The rows lie along a hidden order. The number after each row says roughly how far along it the row is, from 0 to 9. A new part has a new order.
[-13  -5 -11 -17 -32  -2  -9  13  -7   3  -5  20  27   1   2  20   8   5
   2  21  16   3 -31   5 -15  -5 -10 -14  -7 -11  12 -12 -10   1  -2  -8
   0   7  19 -12   8   4]	5
[ 11 -13   9  18 -48   4  -9 -28  12   2  12 -63  -9   4  -7 -18   2 -63
  13 -15  11  13  29  11  16  15  25  -6   8   8   0 -16  34   7  -5  11
   3  -2 -24  12   0 -14]	9
[ -3  -6  12  13 -12  -5   3 -19   1   0   7 -30 -13   4  -1 -11  -3 -35
   2 -14  -6  22  18   2   7   6  17  -3   7   1  -7  -3  16  11  -9   8
   6   3  -9   3  -3  -7]	4
[ 46  -9 -14 -15  21  13  -2  -1  13  13 -13  12  -1  10  -9  -1   4 -45
   7  -7   9  -9 -26 -15   3  12  23   7   3   5  27   3  26 -12   8  17
 -14  -7  -2  -2  -1   5]	7
[ 27  -8 -14 -10 -22  15 -16   6  11   8  -5  -5  16   4  -8   3   9 -48
  11   7  23 -22 -18   2   2   7   7  -4  -3   5  23 -10  14 -13   9   4
 -10  -6  -7   1   6   4]	7
[-12   4  10   7  22  -8   8  -7 -10  -2   3   2  -7   3   4  -6  -5  35
  -5 -10 -19  20  18  -1   4  -3   2   0   3  -2 -11   7   0  11  -9   4
   4   6   5  -1  -5  -1]	3
[ -9   1  -4  -8  10  -3   2   7 -11   2  -5  22  13   5   3   8   2  38
  -3   2  -5  11 -16  -2  -6  -2  -3  -6  -2  -6   3   2  -9   3  -4   0
   0   7  16  -9   1   6]	1
[ -5  -3   8   5  -6  -6   3  -8   1   0   3  -9  -8   0   1  -4  -3 -18
   0  -5  -8  13   7   0   2   0   6   0   3  -2  -5  -2   4   7  -5   2
   4   2  -2  -1  -1  -5]	0
[-16   0  12   1   6 -13  10  -4  -4  -2   1   5 -11  -1   4   1  -5   7
  -5  -2 -12  20  -1  -4  -6  -4   1  -1   2  -6 -10   3  -5  10  -7  -1
   7   6   6  -5  -3  -5]	3
[  5   2   3 -11  55 -10  18   4  -2   3 -11  39 -14   3   3   3  -6  30
  -9  -5 -17  12 -24 -19 -13  -4   3  11   1  -6   1  16  -4   2  -1   7
  -2   2  15 -10  -4   4]	2
[ -9   0  15  20   5  -4   5 -25 -10  -2  10 -31  -9   9   2 -18  -4   9
  -1 -25 -22  34  35   5  17   9  16  -4   8   3 -12   1  20  17 -15  13
   8   8  -6   7  -7  -7]	8
[ -4  -4 -15 -23 -18  -1  -6  23  -1   3 -10  34  23  -3   0  25   7  -3
   1  29  21 -14 -45   0 -23  -9 -15  -9  -9 -11  14  -9 -23  -8   6 -11
  -4   2  20 -13  10   6]	8

New part:
[ 1  2  8 15 -3  4  5 10  9  2  6  5  5 10  7 14  7 14 33  0 11 -1  1  7
  1  8  5  8  3  0 13  5  4  0  3  5  4 16 11  3  2  5  1  1]	0
[  6   6   7   5  36   8   7   6  -6  -1   3   5  20   7  25  13  15   7
 -11  12   0   2   1  15   2  10  13   5   3  -1  -2   0   3   3   1   5
   9  20   1   3   6   5   4   5]	1
[ 2  5  9  7 15  6  5  9 -4  1  7  8 10 10 24 13 11 10 23  5  3 -1  2 11
  2  9 12  7  3  1  7  2  5  2  2  8  5 20  7  1  4 18  1  4]	1
[ 0  4  5 13 -5  6  6 10 12  3  6  6 -5 15  8  9  2  7 37  0  8  0  2 12
  1 10  6  6  3  3 15  3  5  1  3  8  2 15  9  3  4 15  2  3]	3
[ 3  4  7 12 25  6  6  7  1  1  4  6 12  3 20 11 10 10 13  6  4  1  1 10
  1  4 11  6  2 -1  5  3  4  3  1  5  5 17  3  4  7  6  6  3]	1
[ 2 14  1  4 50 13 11  2 17  1  2  4  8 29 14  6  5  2  5  4  0 15  2 26
  0  0  4  0  6 28  4  0  1  7  1  1  1 -1  0  6  6 63 15  7]	9
[ 2  9  6 -1 12 16  6 16  1  0  6  8  8 18 29 15  7  5  8  7 -1 -1  2 19
  2  5 14  7  6  1  5 -2  7  3  1 10  3 14  1  0  7 39 -5  5]	4
[ -2   2   3  12 -15   8   6  12  14   3   8   6 -11  13   4   8  -1   9
  49  -3  10  -2   2   3   1   2   7   7   4   4  20   3   5   2   3  10
  -1   9   9   3   2  21   3   2]	4
[ 4  5 11  6 43  7  6  7 -4  0  5  7 19  7 23 16 15  9 -2  9  3  1  1 16
  2 12 11  5  2  0  2  1  4  3  1  5  8 25  3  3  6 13  4  4]	0
[ 3  6  6  5 17  9  6  8  0  1  5  5 11 12 26 14  7  6  6  7  2  0  2 11
  1  8 11  6  3  2  4  0  5  3  2  6  4 15  3  2  4 20  2  3]	2
[ 3  6  0  6 30  7  8  5  5  1  3  3  8 17 18  8  8  4  5  3  4  5  2 14
  1  4  8  3  3  3  5  1  3  3  1  4  2  8  2  4  4 18  8  4]	5
[ 4  8  4  4 40 10  8 11 -2 -2  4  7  8 10 33 13  9  4 -7  9 -1  2  2 20
  1  6 17  5  4 -1  2 -2  5  4  1  7  5 15  0  2  7 24  3  5]	4
[  0   4   8  11 -15   5   6  14   8   2   7   7  -3  13  16  10   6  12
  38   1   8  -3   2   7   1  10   4   7   4   0  10   3   5   0   3   9
   2  21  11   2   5  29  -1   3]	1
[ 4  7 12  4 23  9  7 11 -5 -1  6  5 13  6 30 15 13  9 -4  8  0 -1  1 18
  2 12 16  7  4 -1 -1  0  6  3  1  7  8 19  1  1  7 18 -2  4]	1
[ 3  1 11 12 13  5  7  5  1  1  4  5 11  5 13 14  8 12 20  5  7  1  1 14
  1 10  7  5  2  1  5  4  1  2  2  4 11 17  8  3  3  2  6  3]	1
